Below is a small trained network, with its code and all its weights. Each question gives an input and a class and asks what happens when units are switched off, that is, made to give their printed mean instead of their output.

import numpy as np


def w(rows, s, z=0):
    codes = np.array(rows[::2]) - 128.0
    scale = np.full(codes.shape[1], s)
    scale[-1] = z or s
    return codes * scale


def f(y):
    return y / 2 * (1 + np.tanh(0.7978845608 * (y + 0.044715 * y**3)))


def log_softmax(a):
    a = a - a.max(-1, keepdims=True)
    return a - np.log(np.exp(a).sum(-1, keepdims=True))


def net(x, mask):
    res = np.array(x, float).reshape(1, 5) / 4 @ E
    y = f(res @ A[0][:, :-1].T + A[0][:, -1])
    res = res + np.where(mask, y, B[0][:, -1]) @ B[0][:, :-1]
    return log_softmax(res[-1] @ U[:, :-1].T + U[:, -1])


A, B = {}, {}
E = w([
[143,138,38,113,83,82,165,133,247],'x0',
[163,51,65,78,145,138,136,174,156],'x1',
[105,176,133,187,192,124,145,148,135],'x2',
[121,122,78,171,169,76,213,74,77],'x3',
[165,155,141,59,178,66,108,124,165],'x4',
],0.013)
A[0] = w([
[119,43,96,112,139,176,147,170,76,120],'n0',
[129,85,42,119,63,118,202,127,163,255],'n1',
[137,194,146,141,165,110,134,129,116,185],'n2',
[99,102,214,146,119,193,75,127,38,143],'n3',
[162,148,192,155,135,125,106,117,50,87],'n4',
[99,159,129,167,95,114,111,151,149,102],'n5',
[99,175,144,155,27,169,111,101,128,176],'n6',
[118,100,89,64,93,139,125,112,183,206],'n7',
[132,122,219,148,160,161,88,165,119,206],'n8',
[142,186,106,142,159,7,160,76,138,252],'n9',
[176,117,104,135,143,168,174,117,78,124],'n10',
],0.012,0.0034)
B[0] = w([
[115,89,111,100,155,75,161,150,131,190],'n0',
[214,35,69,212,112,100,147,138,100,236],'n1',
[74,186,169,160,136,94,152,87,131,168],'n2',
[119,222,66,135,93,97,119,179,94,252],'n3',
[92,97,114,179,91,92,178,171,172,199],'n4',
[71,129,127,164,132,156,138,11,113,150],'n5',
[126,178,105,110,99,197,98,96,181,192],'n6',
[192,130,115,116,130,90,43,107,130,201],'n7',
[145,172,161,71,117,77,107,183,158,207],'n8',
[182,117,203,140,147,72,42,57,205,224],'n9',
[17,143,112,152,157,114,210,99,100,164],'n10',
],0.011,0.018)
U = w([
[199,85,116,144,146,83,100,37,148,211],'0',
[103,169,108,185,39,242,138,93,125,70],'1',
[159,77,93,164,177,204,204,135,110,85],'2',
[151,141,156,97,190,231,151,96,103,1],'3',
[99,183,238,94,255,137,100,71,207,140],'4',
[183,153,171,19,114,203,19,165,150,230],'5',
[142,140,100,160,98,62,142,186,109,136],'6',
[79,105,117,115,184,101,178,106,59,34],'7',
],0.01,0.0027)

Each question gives the input, the list of numbers given to net, and the class t.
The units are the neurons (one row each of A and B). Each row of codes is followed by its name. A weight is (code - 128) times the scale printed after its matrix; where a second scale follows, it is the last column's (A, B and U).
mask holds one flag per neuron, in row order. A switched-off neuron (its flag False) gives its mean, the last column of its row in B, instead of its output. The means were averaged over made-up inputs and are rounded, as every weight is.
A unit's drop is (log p(t) with every unit on - log p(t) with that unit switched off) / (log p(t) with every unit on - log p(t) with every unit switched off).
The circuit of an input: a set's keep is (log p(t) with only the set's units on - log p(t) with every unit switched off) / (log p(t) with every unit on - log p(t) with every unit switched off). Starting from all 11 units, units are removed one at a time, each time the one whose removal leaves the highest keep (on an exact tie, the one counted first), for as long as the keep stays at least 0.8.
units of the circuit, in order: the units of the circuit, biggest drop first
most important unit: the unit with the biggest drop
k most important neurons: the k neurons with the biggest drops, biggest first
drop when u is switched off: that unit's drop, to one decimal
input [-8,5,2,-4,6], class 6: 4 most important neurons : (n4; n3; n9; n6)
input [3,0,-1,3,-5], class 0: most important unit : n3
input [-3,-1,1,8,2], class 4: 2 most important neurons : (n1; n9)
input [6,1,-6,-3,-8], class 0: 2 most important neurons : (n1; n7)
input [-3,-2,-1,7,-7], class 7: 2 most important neurons : (n10; n8)
input [-7,-3,5,6,3], class 4: 4 most important neurons : (n1; n9; n2; n0)
input [-1,1,4,-6,-8], class 1: 4 most important neurons : (n9; n7; n5; n6)
input [6,7,-2,1,-4], class 0: 2 most important neurons : (n7; n3)
input [-8,-3,-8,7,-2], class 6: 2 most important neurons : (n3; n4)
input [4,-2,3,-8,5], class 4: 3 most important neurons : (n3; n1; n5)
input [3,8,3,-8,-2], class 0: 2 most important neurons : (n3; n1)
input [-6,7,-7,-5,-5], class 6: 2 most important neurons : (n3; n0)
input [-7,1,2,1,6], class 6: 2 most important neurons : (n4; n3)
input [-4,-5,2,-1,-6], class 1: units of the circuit, in order : (n6)
input [-2,8,4,0,4], class 5: drop when n0 is switched off : -0.2
input [-4,-3,6,3,-8], class 1: drop when n5 is switched off : 0.3
input [-1,-7,-4,-2,6], class 4: drop when n1 is switched off : 0.3
